Below are the code and all the weights of a small trained network. Each question names an input and a class and asks about switching units off, where a switched-off unit gives its printed mean instead of its output.

import numpy as np


def w(rows, s, z=0):
    codes = np.array(rows[::2]) - 128.0
    scale = np.full(codes.shape[1], s)
    scale[-1] = z or s
    return codes * scale


def f(y):
    return np.maximum(y, 0)


def log_softmax(a):
    a = a - a.max(-1, keepdims=True)
    return a - np.log(np.exp(a).sum(-1, keepdims=True))


def net(x, mask):
    res = np.array(x, float).reshape(1, 8) / 4 @ E
    y = f(res @ A[0][:, :-1].T + A[0][:, -1])
    res = res + np.where(mask, y, B[0][:, -1]) @ B[0][:, :-1]
    return log_softmax(res[-1] @ U[:, :-1].T + U[:, -1])


A, B = {}, {}
E = w([
[128,125,127,126,123,128,126,131,126],'x0',
[127,128,125,132,131,125,128,128,130],'x1',
[43,72,176,77,203,48,35,239,179],'x2',
[86,218,177,199,111,170,83,185,39],'x3',
[26,49,212,97,138,136,145,1,29],'x4',
[68,211,87,98,186,196,54,42,192],'x5',
[223,94,102,207,201,70,44,77,65],'x6',
[146,54,196,224,189,250,155,145,212],'x7',
],0.0054)
A[0] = w([
[184,62,111,213,180,116,66,86,73,79],'neuron 0',
[114,181,63,31,89,42,83,92,55,54],'neuron 1',
[201,199,57,180,64,187,212,59,116,75],'neuron 2',
[179,145,96,182,50,197,189,29,78,69],'neuron 3',
[199,187,45,167,116,105,111,209,194,21],'neuron 4',
[103,196,136,158,113,161,96,160,78,251],'neuron 5',
[184,210,67,152,102,103,97,250,232,58],'neuron 6',
[114,194,58,136,197,162,52,49,150,195],'neuron 7',
[200,94,109,213,188,88,95,99,118,148],'neuron 8',
[214,104,115,192,192,53,64,85,59,110],'neuron 9',
[182,85,109,190,191,73,43,105,105,94],'neuron 10',
[95,118,172,106,182,90,58,188,155,3],'neuron 11',
[53,166,97,102,170,173,49,27,151,161],'neuron 12',
[93,200,187,230,99,171,104,194,69,237],'neuron 13',
[201,115,74,191,183,111,74,81,64,94],'neuron 14',
[151,45,190,162,59,66,178,161,40,139],'neuron 15',
[160,79,161,182,174,203,132,160,201,97],'neuron 16',
[120,52,180,217,190,238,172,109,181,101],'neuron 17',
[84,85,169,104,196,118,73,202,159,11],'neuron 18',
[215,75,145,154,39,36,217,220,61,226],'neuron 19',
[168,15,63,83,128,96,216,74,205,238],'neuron 20',
[171,65,66,83,152,105,167,97,248,212],'neuron 21',
[150,96,152,202,215,207,135,132,164,94],'neuron 22',
[148,75,233,185,192,203,137,129,203,85],'neuron 23',
[81,97,154,77,59,172,212,177,167,102],'neuron 24',
[64,45,216,70,149,114,151,29,98,86],'neuron 25',
[174,98,107,166,203,62,41,111,86,60],'neuron 26',
[196,58,54,82,171,98,147,61,176,200],'neuron 27',
[119,200,2,48,74,44,113,96,50,90],'neuron 28',
[55,78,200,72,218,73,74,161,124,32],'neuron 29',
[197,165,84,160,82,205,209,33,78,65],'neuron 30',
[70,87,200,102,109,133,151,43,79,29],'neuron 31',
[120,201,185,225,128,179,68,181,65,193],'neuron 32',
[65,173,155,53,64,176,216,159,179,120],'neuron 33',
[213,165,66,111,153,115,142,211,225,97],'neuron 34',
[168,100,183,212,168,227,177,104,179,74],'neuron 35',
[37,130,156,109,47,136,194,184,159,70],'neuron 36',
[23,70,228,105,159,135,134,54,37,75],'neuron 37',
[80,226,49,86,186,189,64,47,205,199],'neuron 38',
[190,168,122,145,57,182,205,31,103,72],'neuron 39',
],0.0048,0.0036)
B[0] = w([
[91,202,97,110,120,182,192,136,186,182],'neuron 0',
[166,203,194,127,37,48,136,114,154,194],'neuron 1',
[31,47,111,133,183,57,50,232,184,208],'neuron 2',
[50,59,110,151,147,57,65,214,188,203],'neuron 3',
[147,114,62,244,61,166,122,46,156,185],'neuron 4',
[155,86,130,78,173,158,93,104,49,207],'neuron 5',
[153,98,54,253,65,161,93,34,146,212],'neuron 6',
[178,93,214,117,173,156,152,149,164,215],'neuron 7',
[85,175,118,84,117,186,180,131,154,191],'neuron 8',
[64,187,120,97,142,196,218,137,208,198],'neuron 9',
[76,178,108,96,123,183,201,146,188,181],'neuron 10',
[35,51,93,151,151,65,56,194,158,158],'neuron 11',
[211,84,213,177,169,147,149,140,168,215],'neuron 12',
[131,96,90,44,164,166,89,80,18,223],'neuron 13',
[74,184,104,86,131,157,208,139,185,182],'neuron 14',
[196,91,196,178,163,168,149,135,178,207],'neuron 15',
[136,178,145,98,35,57,102,108,93,179],'neuron 16',
[150,199,171,85,38,35,110,109,103,205],'neuron 17',
[43,106,101,158,132,46,74,206,158,164],'neuron 18',
[200,84,237,138,195,171,145,153,149,250],'neuron 19',
[135,105,100,56,163,163,87,117,32,254],'neuron 20',
[142,102,96,56,170,123,94,112,5,232],'neuron 21',
[149,193,161,81,60,59,136,122,109,179],'neuron 22',
[136,203,161,84,32,35,121,98,103,190],'neuron 23',
[105,170,118,94,144,172,209,136,157,184],'neuron 24',
[172,116,46,230,78,175,107,42,133,223],'neuron 25',
[63,180,110,116,135,166,210,149,218,173],'neuron 26',
[115,124,89,61,159,145,96,127,34,224],'neuron 27',
[175,192,209,105,45,46,133,122,146,212],'neuron 28',
[62,73,86,201,123,70,67,191,179,188],'neuron 29',
[39,67,114,153,144,61,67,237,176,205],'neuron 30',
[145,112,31,243,87,154,121,74,169,185],'neuron 31',
[128,116,83,42,161,159,98,94,19,211],'neuron 32',
[115,180,93,104,170,199,200,125,183,198],'neuron 33',
[157,99,58,220,81,167,92,61,99,203],'neuron 34',
[129,197,168,90,56,40,125,133,132,188],'neuron 35',
[85,173,96,118,165,184,225,132,187,171],'neuron 36',
[166,122,59,225,53,162,116,44,148,228],'neuron 37',
[208,65,246,143,180,155,143,158,151,237],'neuron 38',
[54,77,110,163,166,70,61,226,166,199],'neuron 39',
],0.005,0.0062)
U = w([
[25,79,95,170,149,47,72,216,179,69],'0',
[159,123,49,254,62,173,120,47,144,70],'1',
[156,224,194,85,35,24,137,118,128,77],'2',
[132,123,135,108,144,152,130,132,121,254],'3',
[61,199,100,88,159,202,236,146,188,80],'4',
[145,123,142,110,155,138,125,130,113,229],'5',
[216,81,243,155,195,163,148,153,159,80],'6',
[128,110,78,46,172,153,90,111,9,91],'7',
],0.0098,0.0093)

Each question gives the input, the list of numbers given to net, and the class t.
The units are the neurons (one row each of A and B). Each row of codes is followed by its name. A weight is (code - 128) times the scale printed after its matrix; where a second scale follows, it is the last column's (A, B and U).
mask holds one flag per neuron, in row order. A switched-off neuron (its flag False) gives its mean, the last column of its row in B, instead of its output. The means were averaged over made-up inputs and are rounded, as every weight is.
A unit's drop is (log p(t) with every unit on - log p(t) with that unit switched off) / (log p(t) with every unit on - log p(t) with every unit switched off).
The circuit of an input: a set's keep is (log p(t) with only the set's units on - log p(t) with every unit switched off) / (log p(t) with every unit on - log p(t) with every unit switched off). Starting from the 12 units with the biggest drops (on a tie, the unit counted first), units are removed one at a time, each time the one whose removal leaves the highest keep (on an exact tie, the one counted first), for as long as the keep stays at least 0.8.
circuit, biggest first: the units of the circuit, biggest drop first
most important unit: the unit with the biggest drop
top k neurons: the k neurons with the biggest drops, biggest first
drop when u is switched off: that unit's drop, to one decimal
input [6,2,6,8,-6,-1,-5,-7], class 7: most important unit -> neuron 13
input [1,-6,-4,7,6,3,-2,1], class 7: top 4 neurons -> neuron 13; neuron 32; neuron 5; neuron 6
input [6,-2,2,4,-5,8,6,-7], class 6: top 3 neurons -> neuron 38; neuron 7; neuron 12
input [4,5,6,7,-5,-3,-6,2], class 7: circuit, biggest first -> neuron 13; neuron 32
input [-4,4,0,3,6,7,-2,-2], class 6: circuit, biggest first -> neuron 38; neuron 12
input [0,-7,7,-8,-8,-7,1,-7], class 1: circuit, biggest first -> neuron 6; neuron 34
input [-3,7,0,-8,-5,4,-5,-6], class 7: top 3 neurons -> neuron 21; neuron 20; neuron 27
input [4,-6,2,-2,6,-4,-2,-7], class 2: top 2 neurons -> neuron 1; neuron 28
input [5,-5,-2,-1,7,7,1,-4], class 1: top 2 neurons -> neuron 37; neuron 25
input [-2,-6,-6,4,-5,8,2,-2], class 6: circuit, biggest first -> neuron 38; neuron 7
input [-7,-8,-6,-2,6,2,8,-2], class 4: circuit, biggest first -> neuron 9; neuron 14; neuron 0
input [-7,-1,-3,4,-8,-8,-5,-2], class 1: top 2 neurons -> neuron 6; neuron 4
input [0,7,6,-8,-6,2,-6,-7], class 7: top 2 neurons -> neuron 21; neuron 20
input [6,5,-7,-4,-4,-2,7,7], class 0: top 3 neurons -> neuron 2; neuron 30; neuron 3
input [-6,-3,4,8,-3,7,-2,-5], class 7: circuit, biggest first -> neuron 13
input [3,5,3,-6,-6,0,6,-7], class 2: top 3 neurons -> neuron 28; neuron 1; neuron 25
input [2,-3,2,-3,6,-6,3,-1], class 1: circuit, biggest first -> neuron 25; neuron 37
input [-1,-3,6,-3,5,2,8,-7], class 4: circuit, biggest first -> neuron 9; neuron 26; neuron 10
input [1,-6,-8,7,-4,-1,4,0], class 0: circuit, biggest first -> neuron 2; neuron 30
input [4,5,4,1,6,-6,-7,6], class 4: top neuron -> neuron 36
input [5,-5,-3,7,-5,-5,-6,4], class 7: circuit, biggest first -> neuron 13; neuron 32
input [-8,-1,-8,-5,-8,4,-6,-5], class 0: top 3 neurons -> neuron 2; neuron 30; neuron 39
input [5,-1,-2,-8,2,5,-7,0], class 7: top 4 neurons -> neuron 21; neuron 20; neuron 27; neuron 9
input [-2,-2,-1,4,-6,7,6,-1], class 6: top 2 neurons -> neuron 38; neuron 7
input [5,7,-5,3,7,2,-7,6], class 1: top 2 neurons -> neuron 37; neuron 31
input [-5,-1,7,1,-2,8,5,2], class 6: top 2 neurons -> neuron 38; neuron 7
input [1,5,7,-2,2,7,4,-8], class 2: most important unit -> neuron 1
input [0,1,4,-8,2,1,0,-4], class 7: drop when neuron 20 is switched off -> 0.2
input [2,-4,-6,-7,-7,-4,8,-7], class 4: drop when neuron 10 is switched off -> 0.2
input [3,7,6,-1,7,-3,1,2], class 1: drop when neuron 38 is switched off -> 0.0
